[[ -80.773  -41.593  -50.143  107.237   37.350   88.365   -9.653  -97.559
    28.074   91.434  131.580  129.982   33.697   80.473]
 [ -61.899  -41.285  -54.392   52.757   65.202   30.895  -19.889  -69.059
    43.729   22.659   50.764   55.755   35.156   34.878]
 [ 137.318   98.235   88.849    4.237   80.152   30.195  -23.019   52.356
    96.741   78.053    3.865   14.033   -7.242   49.230]
 [  66.332   34.470   97.808   80.472  132.063   31.986 -165.735  -98.930
   138.409   73.857   72.133   75.928  -72.910   80.454]
 [ -37.352    6.404  -12.886   15.248  -17.549   53.356  106.169   41.287
   -26.257   41.107   30.811   26.698   93.952    6.953]
 [  26.041   32.044  110.888   22.554   21.857   30.050   56.747   58.927
    17.994  -36.115   21.055   37.241   36.154   58.347]
 [ -20.821  -39.600  -19.326   16.239   14.739    9.574  149.133   74.952
   -32.577  -64.835  -13.463  -43.536  108.617  -45.945]
 [  96.649   71.166   57.249   48.195   15.768   77.271  -17.436   -4.696
    64.828  122.233   52.806   70.238  -42.914   73.249]
 [-104.763  -78.172   -6.902   59.497   50.593   44.115   37.658  -55.600
    -4.498  -29.724   68.017   58.297   81.556   41.434]
 [  46.391   67.377  -20.452   31.205   -1.180   74.403   58.361   40.827
    27.513  162.042   39.998   34.671   43.678   12.010]
 [ -48.435 -105.751  -31.024    9.009  115.796  -18.324    4.888  -30.461
    13.176  -94.359  -13.405  -56.930   79.218  -37.400]
 [-131.758 -105.331   -2.875   56.294   56.081   37.013   23.182  -80.869
    -7.037  -26.887   52.092   29.968   85.300   16.627]]	49.230

[[-15.61  -6.09  28.22 -14.44  -7.26  -2.19 -11.27  -8.60 -15.05  -8.91
  -11.33  -4.01]
 [ 17.46  -0.90  -2.44 -12.74  -8.76 -18.29   0.51  12.31   1.82   6.78
    7.28  -5.29]
 [-16.79   2.32   4.61  -7.53 -14.88 -21.39  -8.49   4.81  -0.69  -5.66
    3.24 -10.65]
 [ -5.60   6.46 -23.62 -11.60  -7.71 -13.35  -1.14  -6.53 -16.12   4.19
   13.91  -0.57]
 [ 12.67  -6.07  11.87  -3.71   8.62 -17.18   1.56 -12.69  -4.38   0.82
  -11.68  -2.45]
 [-23.15  -8.81  -5.72 -19.46   5.52 -12.68 -12.57 -27.06  -7.76   6.52
    2.03   2.08]
 [  6.08   2.73   4.16 -17.76  -7.20  -0.94   3.11  -2.58 -11.90 -13.84
    0.35  -6.98]
 [  1.14 -13.12   0.92   0.10  -9.36  -6.97 -27.72  -0.17 -16.03  -0.68
    2.17 -27.32]]	-10.65

[[  9.515   8.633 -14.313   1.255  -3.298 -14.734]
 [ -2.759   0.106  17.041   9.692  -5.076  13.443]
 [  1.578   5.665 -10.623   5.780  -5.715 -15.508]
 [ 19.697  10.814  12.347  -4.707   2.142  20.410]
 [  9.072   3.767  -9.383  -5.689   9.732  -3.685]
 [ -0.837   1.844  20.135   7.439  -2.524  17.952]
 [  2.587   0.770 -10.458  -4.963  11.202  -7.893]
 [ 17.155   8.881  -3.603  -7.833   7.017   5.009]
 [  1.749   0.074  21.314   4.660   2.563  21.868]
 [ -6.727  -5.515   8.484  -0.036  11.980   9.200]
 [ 14.663  12.445  -0.737   2.698  -9.188   0.929]]	-15.508

[[ -63.81  158.07  130.68   51.71  -16.47  -41.52   82.34  -27.42  -10.22
   -18.86]
 [  59.89   33.08 -148.62  -37.07  -93.15  -46.27  129.18   34.45 -177.90
    98.89]
 [ 117.26   27.13 -124.47  -75.39 -106.93   22.31  -33.97   42.12 -213.68
    39.83]
 [-138.07   75.88 -171.42   13.05   49.57  -99.91  -10.00  -30.92   69.04
  -157.12]
 [  77.50   85.58 -239.87  -65.74 -153.61   52.61   21.53  -37.83   56.56
   -56.19]
 [-166.78  -88.10   20.78  -74.78   27.19   50.70  -79.56   92.86   53.67
    72.19]
 [  10.16  -59.24   68.26 -128.40   59.46  -43.79 -127.36 -168.38   46.01
   170.03]]	39.83

[[-1.37  0.70 -1.30 -1.49  0.01  1.07  1.35 -0.11 -1.38  0.03 -0.80  0.05
  -0.02 -1.52]
 [-1.59  0.62 -1.32 -1.39 -0.30  1.06  1.25  0.14 -1.57 -0.07 -0.67 -0.38
   0.00 -1.59]
 [-1.61  0.62 -1.31 -1.37 -0.42  1.04  1.16  0.25 -1.57 -0.09 -0.62 -0.57
   0.12 -1.62]
 [-1.34  0.48 -1.08 -0.73 -0.34  0.55  0.63  1.10 -0.98  0.69 -0.11 -2.03
   1.52 -1.65]
 [-1.39 -0.57 -1.67 -0.67 -1.07  1.12 -0.27 -0.96 -0.41 -1.61 -1.90  1.16
   0.00  1.31]
 [-1.94  0.68 -0.86  0.52  0.95  0.17 -0.27  1.37 -1.19  0.52 -0.03 -2.17
   0.08 -1.08]
 [-0.41  0.40  0.44 -0.07 -0.57 -1.22 -1.55  0.77 -0.94  2.13 -1.73 -1.63
  -1.83 -1.52]
 [-1.27  0.78 -1.27 -1.53  0.08  1.06  1.28 -0.19 -1.27  0.03 -0.84  0.11
   0.10 -1.56]
 [-0.47  0.23  0.40 -0.02 -0.69 -1.34 -1.63  0.66 -0.95  2.06 -1.70 -1.91
  -2.06 -1.46]
 [-0.45  0.85  0.32 -0.09 -0.26 -1.14 -1.37  0.95 -0.98  2.16 -1.56 -1.10
  -1.27 -1.69]
 [-0.09  0.97 -1.38 -0.33 -1.69  2.88  0.03 -1.59  0.46 -0.91 -0.33  0.26
  -0.08  0.00]
 [-1.63  0.62 -1.32 -1.33 -0.52  1.01  1.07  0.35 -1.55 -0.07 -0.57 -0.78
   0.28 -1.67]]	-1.62
---
-26  -25   20   -1  -14
 -4    2    3   12    1
 31   -7  -26   -7   20
| 31

-17  -12  -27   20  -18    7  -19 | -27

 -3    8  -22  -27   -6   -3
  8    6  -17   11    2  -20
 -7    3   18   -4   -6    8
| 3

 12    2   16  -20   30    1 | 2

 34    1   -4  -19   11   10    6 | -4

 16   24   -6   -9  -34  -22  -26 | -6
---
[[ -5 -13  -9  -9]
 [-12   2  29  18]
 [-13  21  -1 -22]] gives 29, 21

[  5  14  22  -8   5   5 -25] gives 22, 14

[ -9  26 -21  -7  11  17   7] gives 26, 17

[ 26 -17  28 -27  12 -19] gives 28, 26

[-13 -16 -15 -28  24   5  -4] gives 24, 5

[[ -1   0   0   0   0   0]
 [-22  -2   6 -25  -3   3]
 [  0  -1   2   0   1   1]] gives 6, 3

[[-26  17  -9 -14]
 [ 11  -6   3  10]] gives 17, 11

[[-26   1  15  28]
 [ -3 -32  23  18]
 [ -5 -28  26 -15]] gives 28, 26

[[-30  -6   1 -13]
 [ -2  -4  -1  -6]
 [ 11  -6  -5  -8]] gives 11, 1
---
[[ -5   0  -7   8   4]
 [-15  -6 -28  -2  -6]]	0

[[  2 -33  21 -26   4]
 [-10   2  24 -23   5]
 [  5   8  -7  -1 -17]]	2

[[  2  -9 -10  28 -17  20]
 [ 15   8   3  -7   9   4]]	-9

[[ -5   9 -11  -8  30]
 [  5  -3  -7 -27   6]
 [ 27 -25  26  -8  19]]	-3

[[-10   4  16  34]
 [  5 -14  -7 -22]
 [-10  -5  -7  -5]]	-14

[[  1  25  12 -13  23   3]
 [  5  28  -2   1 -17   5]]	25

[[-23  29 -33  12  -1   4 -34]
 [ -4   6 -25  -6  30  23  -7]]	29
---
4.37	13.92	-20.10	-3.84	-0.17	-18.09	6.11 Answer: -18.09
-17.5	-12.4	10.1	6.4 Answer: 10.1
1.75	1.59	-1.31	-1.65 Answer: -1.31
-0.17	0.11	-0.01	-0.01 Answer: -0.01
102.8	-88.6	-53.7	-124.2	-2.2 Answer: -124.2
0.07	-0.10	0.05	0.10 Answer: 0.05
-0.87	-1.34	-1.15	-0.51	1.47 Answer: -0.51
---
30	-2	7	1
-4	-4	-11	-11
-16	-8	11	1
⇒ 11

13	-12	0	-21	1	0	9
-1	14	24	-9	3	4	-6
25	-17	7	-8	6	-5	1
⇒ -5

-15	9	-4	-17	-1	0	-30
-11	0	-26	-15	14	-18	-26
-8	-11	15	-4	14	17	-10
⇒ 17

-29	14	-26	-14	30	30
-21	18	-12	5	-12	4
31	-16	-25	12	24	-21
⇒ 24

11	7	28	13	9	4
14	8	5	6	5	12
13	8	6	5	6	13
⇒ 6

3	6	25	6
0	14	2	-14
7	-9	-15	4
⇒ -15

6	-29	-32	6	-4
14	6	25	-20	-5
-13	-12	-13	-8	2
⇒ -8

4	-19	8	-18	-10	-9	-15
6	-19	28	-2	15	-14	-13
-21	-22	28	1	-18	10	9
⇒ 10
---
[22, -9, 32, -17, -1, -27, -15] out -9
[-32, -6, 6, 13, 26, 11, -6] out -6
[10, 12, 10, -26, -12] out 12
[-20, -23, -2, 20, 22, -32] out -23
[-3, 13, -27, -6, 1, -1] out 13
[-2, -26, 7, -5, 0, 6, -33] out -26
[27, 5, 13, 1] out 5
